[   0,  267,    0,    0, -133,  313,    0, -281,  187,  361,  713,  -85,
 -235, -279,  543,  515,  253, -767, -649,    0,  -25,   55, -190,    0,
 -113, -386,    0,    0,    0,  291, -256,  -44,  313,    0,    0, -182,
  368,    0] : z_191
[ 542,  515,  253, -767, -690,    0,  -35,    0,   -9,   13, -690,  281,
    0,    0,    0, -540, -669,  221, -201,  -16,    0, -154,    0,  -71,
 -177,  142,    0,    0, -690,  291,  -88,    0,   57, -687, -581,   87,
  542,   78] : z_388
[  67,    0,  568, -617, -174,  746,    0,  304,  381, -103,    0,  379,
 -433, -568,    0,    0, -668,    0, -372,  188,   34,  144, -328,   61,
  768, -490, -463,    0,    0,  293, -179,  -69,   33, -276, -494,    0,
   45,  164] : z_723
dup z_723:   [0]
find: [  67,    0,  568, -617, -174,  746,    0,  304,  381, -103,    0,  379,
 -433, -568,    0,    0, -668,    0, -372,  188,   34,  144, -328,   61,
  768, -490, -463,    0,    0,  293, -179,  -69,   33, -276, -494,    0,
   45,  164]  z_723
next: [ 543,  515,  253, -767]  [-649]
find: [   0,  267,    0,    0, -133,  313,    0, -281,  187,  361,  713,  -85,
 -235, -279,  543,  515,  253, -767, -649,    0,  -25,   55, -190,    0,
 -113, -386,    0,    0,    0,  291, -256,  -44,  313,    0,    0, -182,
  368,    0]  z_191
find: [ 542,  515,  253, -767, -690,    0,  -35,    0,   -9,   13, -690,  281,
    0,    0,    0, -540, -669,  221, -201,  -16,    0, -154,    0,  -71,
 -177,  142,    0,    0, -690,  291,  -88,    0,   57, -687, -581,   87,
  542,   78]  z_388

[-179,  426, -438, -359,  125,  368, -448,   -1,  197,  -49,  214, -311,
  389, -271,  352, -250,  368, -271,   96, -356, -315,  321,  422,  430,
 -360,  368,  238, -107,   76,  241,   92, -393, -202,  510,   67, -248,
  155,   67,   -2,  171,  368,  179, -347,  108,  142, -272, -337,  -17,
   11, -181,  426,   24,  -64,  164,   49, -327,  107,  251, -128,  146,
  383]  z_60
[-254,  -15,  -70,  425,   91,  306, -344, -402,  120,  158,  -30, -333,
 -235,  191,  207,  203,  148,   88, -533,  202, -201,  130,   81, -185,
   93, -544, -132,  127, -110, -318,  189,   21, -318, -265, -174,  396,
 -372, -283, -597,  151,  -67,   91,  195,  542,   14,  126, -320, -175,
  108,  -61, -464,  -86,  599,  588,  226,  -60,   50,   -8, -265, -201,
   34]  z_13
[ 427,   91,  306, -344, -402,   -2, -448,   -1,  197,  -49,  214, -311,
  389, -271,  352, -250, -230, -271,   96, -356, -315,  321,  422,  430,
 -360,   55,  238, -107,   76,  241,   92, -393, -202,  510,   67, -248,
  155,  -85,   -2,  171,  368,  179, -347,  108,  142, -272, -337,  -17,
   11, -181,  426,   24,  -64,  164,   49, -327,  107,  -98, -128,  146,
  383]  z_609
[-164, -216, -216, -212, -226, -162,  347,  421, -335,  -66,  239,   25,
  -12, -245,  131,   -6,   63, -390, -411, -214,   11,   79, -136,  -35,
  136, -103,  260,  523, -155, -177,  108,  352, -191, -498, -388,   -7,
 -141,   56,   23, -100,   62,   72,  -57,  263,  -67, -228,  -73, -468,
  234,   -2, -275,  -52, -331,  234, -315,  316, -180,  -36,  -32,  534,
  461]  z_561
[  -1,  377, -585, -303,   94,   99, -430,  -49,  115,   69,  198, -388,
  182, -190,  620,  -38, -154, -212,  260, -291, -331,  348,  457,  497,
 -149,   25,   47, -280,  -43,  137,  -69,  -97,  -49,  267,  210, -325,
   50,  -11,   46,   74,  397,  133, -308,   -9,   26, -274,  -61,  141,
  -47, -333,  638,   69, -203,   96, -135, -299,   43,  -42, -104,   26,
  247]  z_327
find: [-254,  -15,  -70,  425,   91,  306, -344, -402,  120,  158,  -30, -333,
 -235,  191,  207,  203,  148,   88, -533,  202, -201,  130,   81, -185,
   93, -544, -132,  127, -110, -318,  189,   21, -318, -265, -174,  396,
 -372, -283, -597,  151,  -67,   91,  195,  542,   14,  126, -320, -175,
  108,  -61, -464,  -86,  599,  588,  226,  -60,   50,   -8, -265, -201,
   34]  z_13
find: [  -1,  377, -585, -303,   94,   99, -430,  -49,  115,   69,  198, -388,
  182, -190,  620,  -38, -154, -212,  260, -291, -331,  348,  457,  497,
 -149,   25,   47, -280,  -43,  137,  -69,  -97,  -49,  267,  210, -325,
   50,  -11,   46,   74,  397,  133, -308,   -9,   26, -274,  -61,  141,
  -47, -333,  638,   69, -203,   96, -135, -299,   43,  -42, -104,   26,
  247]  z_327
next: [ 425,   91,  306, -344, -402]  [120]
find: [ 427,   91,  306, -344, -402,   -2, -448,   -1,  197,  -49,  214, -311,
  389, -271,  352, -250, -230, -271,   96, -356, -315,  321,  422,  430,
 -360,   55,  238, -107,   76,  241,   92, -393, -202,  510,   67, -248,
  155,  -85,   -2,  171,  368,  179, -347,  108,  142, -272, -337,  -17,
   11, -181,  426,   24,  -64,  164,   49, -327,  107,  -98, -128,  146,
  383]  z_609

[422, 233, 379, 341, 184, -98, -71, 458, -16,  92, 258] = z_297
[-603,  112, -157, -573, -665, -729, -216, -660, -253, -668, -172] = z_505
[ -85,  110,  118,  -22, -106,  -42,   87, -138,  110, -112, -273] = z_287
[ 44, -50,   6,  35,  32,  24, -28,  22,   7,  31, -15] = z_863
[-751,  -99,  -18, -542, -780, -650,   88, -725,  -74, -767, -470] = z_479
[379, 233, -98, 341, 458, 341, -71, 341, -67, 442, -98] = z_389
[-321,  -92, -474, -437, -296, -406, -480, -308, -492, -306,  -96] = z_684
[-41, -16,   6, -28, -24,  -1,  45, -22,  10, -24, -37] = z_823
[-136,  202,  -58,  -81,  -87,  -32,  108,  -17,  -40,  -72,   80] = z_155
dup z_287:   [110]
next: [341, 184, -98, -71]  [458]
find: [-136,  202,  -58,  -81,  -87,  -32,  108,  -17,  -40,  -72,   80]  z_155
next: [379, 233, -98, 341, 458, 341, -71, 341]  [-67]
dup z_823:   [-24]
find: [-41, -16,   6, -28, -24,  -1,  45, -22,  10, -24, -37]  z_823

[  20,   15,  115, -502,  265, -184, -304,   53,  708,   74, -228,  322,
  290,   63, -228, -185, -513,  311,  105, -101,  -90, -121,  214]  z_633
[ 1,  2, -1,  1,  5,  1, -1, -1,  1,  3, -2, -4, -1,  5, -1,  2,  0, -3,
  0, -1,  0,  2,  0]  z_246
[-11, -34, -34, -37, -35,  50,  -7,  46,  33,  11,  17, -10,  27, -11,  17,
  33,  10, -17, -25, -16, -14,  92,  23]  z_433
[ -18,   10,  -33,    8,  -30,   27,  -18,    9,  -18,   16,   21,  -14,
 -114,  230, -249,  -18, -282,  256, -101,  -67,  -97,  205,    2]  z_342
[  10,   -8,  -21,   23,  -25,    9, -148,   65,   32,   19,   34,  -76,
 -104,    7,  -79,   12,   21,   13,  103,  -44,  146,   -9,    1]  z_852
[ 15, -30, -33,  10,   9,  27,   8,  16, -14, -18,   7,  21,  -2,   2,  -8,
  -6, -17,  10,  22,  18,  -7,  -9, -25]  z_647
dup z_342:   [-18]
next: [-30, -33,  10,   9,  27,   8,  16, -14, -18,   7,  21]  [-2]

